Below are the code and all the weights of a small trained network. Each question names an input and a target symbol and asks about switching units off, where a switched-off unit gives its printed mean instead of its output.

import numpy as np


def w(rows, s, z=0):
    codes = np.array(rows[::2]) - 128.0
    scale = np.full(codes.shape[1], s)
    scale[-1] = z or s
    return codes * scale


def norm(h):
    return h / np.sqrt((h * h).mean(-1, keepdims=True) + 1e-5)


def f(y):
    return np.maximum(y, 0)


def softmax(a):
    e = np.exp(a - a.max(-1, keepdims=True))
    return e / e.sum(-1, keepdims=True)


def log_softmax(a):
    a = a - a.max(-1, keepdims=True)
    return a - np.log(np.exp(a).sum(-1, keepdims=True))


def net(x, mask):
    ids = ['γδεζθλμπστφψω'.index(c) for c in x.split()]
    T = len(ids)
    res = E[ids] + P[:T]
    r = norm(res)
    for j in range(3):
        rows = slice(2 * j, 2 * j + 2)
        q, k, v = (r @ M[0][rows].T for M in (Q, K, V))
        z = softmax(np.where(np.tri(T) > 0, q @ k.T / 2**0.5, -1e9)) @ v
        o = O[0][rows]
        res = res + np.where(mask[j], z, o[:, -1]) @ o[:, :-1]
    y = f(norm(res) @ A[0][:, :-1].T + A[0][:, -1])
    res = res + np.where(mask[3:19], y, B[0][:, -1]) @ B[0][:, :-1]
    return log_softmax(norm(res)[-1] @ U[:, :-1].T + U[:, -1])


Q, K, V, O, A, B = {}, {}, {}, {}, {}, {}
E = w([
[157,110,97,128],'γ',
[144,99,121,137],'δ',
[171,106,113,120],'ε',
[161,94,106,118],'ζ',
[157,58,139,150],'θ',
[162,95,128,128],'λ',
[148,101,123,133],'μ',
[166,105,123,127],'π',
[147,91,112,129],'σ',
[159,102,115,133],'τ',
[4,119,193,89],'φ',
[157,91,118,119],'ψ',
[173,92,118,121],'ω',
],0.0028)
P = w([
[1,250,166,144],'0',
[145,159,131,118],'1',
[152,132,117,105],'2',
[164,122,117,86],'3',
[178,112,105,71],'4',
[168,98,101,65],'5',
[173,81,89,53],'6',
[179,71,95,36],'7',
[173,61,88,29],'8',
[176,56,86,24],'9',
[178,40,86,10],'10',
],0.0008)
Q[0] = w([
[242,10,131,44],'H0',
[254,3,122,78],'H0',
[84,175,91,172],'H1',
[138,97,127,114],'H1',
[221,28,110,60],'H2',
[35,230,172,160],'H2',
],0.0043)
K[0] = w([
[5,213,121,107],'H0',
[1,200,131,117],'H0',
[137,103,96,150],'H1',
[133,149,153,93],'H1',
[47,159,198,137],'H2',
[252,91,35,112],'H2',
],0.0047)
V[0] = w([
[15,123,24,132],'H0',
[105,251,134,188],'H0',
[91,178,123,192],'H1',
[184,79,129,140],'H1',
[143,54,86,45],'H2',
[230,131,36,128],'H2',
],0.0026)
O[0] = w([
[3,211,125,133,169],'H0',
[70,79,44,115,165],'H0',
[191,96,96,139,8],'H1',
[68,141,136,152,240],'H1',
[141,214,99,146,161],'H2',
[146,138,54,226,146],'H2',
],0.0028,0.0017)
A[0] = w([
[73,128,48,126,121],'N0',
[117,79,94,45,115],'N1',
[155,226,138,227,87],'N2',
[131,145,116,70,13],'N3',
[155,114,189,111,36],'N4',
[117,176,87,146,163],'N5',
[154,128,196,160,36],'N6',
[164,175,85,48,202],'N7',
[171,206,138,254,144],'N8',
[108,69,100,199,201],'N9',
[167,102,129,80,151],'N10',
[147,63,154,141,123],'N11',
[97,79,141,243,197],'N12',
[54,160,231,65,180],'N13',
[132,107,177,101,166],'N14',
[129,157,119,57,2],'N15',
],0.003,0.00096)
B[0] = w([
[148,114,214,178,209],'N0',
[122,117,157,202,238],'N1',
[84,90,231,182,169],'N2',
[84,214,48,127,146],'N3',
[158,166,157,117,150],'N4',
[136,149,171,68,178],'N5',
[125,176,119,186,137],'N6',
[74,205,133,116,213],'N7',
[76,6,202,169,188],'N8',
[176,182,100,138,226],'N9',
[75,161,140,171,204],'N10',
[124,191,151,124,187],'N11',
[122,248,96,55,196],'N12',
[199,102,46,61,253],'N13',
[153,176,141,91,190],'N14',
[102,217,51,88,154],'N15',
],0.0024,0.0018)
U = w([
[64,200,62,173,120],'γ',
[88,75,114,86,86],'δ',
[132,206,90,60,123],'ε',
[81,171,85,81,108],'ζ',
[189,41,204,62,153],'θ',
[29,180,225,212,178],'λ',
[229,176,1,208,201],'μ',
[186,104,188,217,134],'π',
[80,89,104,91,78],'σ',
[37,43,58,197,123],'τ',
[110,128,134,114,2],'φ',
[215,211,210,117,160],'ψ',
[182,27,69,147,106],'ω',
],0.0076,0.0033)

Each question gives the input, a string of symbols that net reads in full, and the target symbol t.
The units are the heads (2 rows each of Q, K, V and O) and the neurons (one row each of A and B). Each row of codes is followed by its name. A weight is (code - 128) times the scale printed after its matrix; where a second scale follows, it is the last column's (O, A, B and U).
mask holds one flag per unit, heads first, then neurons. A switched-off unit (its flag False) gives its mean, the last column of its rows in O or B, instead of its output. The means were averaged over made-up inputs and are rounded, as every weight is.
A unit's drop is (log p(t) with every unit on - log p(t) with that unit switched off) / (log p(t) with every unit on - log p(t) with every unit switched off).
The circuit of an input: a set's keep is (log p(t) with only the set's units on - log p(t) with every unit switched off) / (log p(t) with every unit on - log p(t) with every unit switched off). Starting from the 12 units with the biggest drops (on a tie, the unit counted first), units are removed one at a time, each time the one whose removal leaves the highest keep (on an exact tie, the one counted first), for as long as the keep stays at least 0.8.
circuit, biggest first: the units of the circuit, biggest drop first
heads that matter: for each layer, one digit per head in row order, 1 if its drop is at least 0.15 and else 0, layers parted by /
drop of u: that unit's drop, to one decimal
input τ τ ε ε ε π, target τ: heads that matter : 100
input τ θ ζ ζ μ λ λ λ θ, target τ: circuit, biggest first : H0
input λ π ε λ ω π π, target θ: heads that matter : 101
input ζ θ ε γ δ π ζ ζ π, target λ: heads that matter : 001
input ε σ δ ζ θ ε θ τ μ, target μ: heads that matter : 101
input θ ζ ζ ω θ θ γ π ε ζ ζ, target ψ: heads that matter : 100
input ω δ θ ε ψ ψ ε λ τ, target π: heads that matter : 101
input ζ τ θ τ λ δ ω, target λ: heads that matter : 101
input ε ζ σ θ ψ θ ε δ γ ω ψ, target μ: heads that matter : 001
input τ ε θ τ ζ γ, target τ: circuit, biggest first : H0, H2, N0
input ε σ λ λ, target μ: heads that matter : 100
input λ ω ε ε ε θ ζ γ γ, target θ: circuit, biggest first : H2, H0
input θ ε ε γ λ τ ζ, target ψ: circuit, biggest first : H0, N13
input θ τ π τ τ μ, target ψ: drop of H0 : 1.3
input τ δ λ δ ψ δ ε λ, target τ: drop of H0 : 0.6
input ε τ λ ζ π θ τ δ ζ ζ, target μ: drop of H0 : 0.1
input τ ζ ζ θ ε θ λ ζ ε ζ, target τ: drop of N1 : 0.1
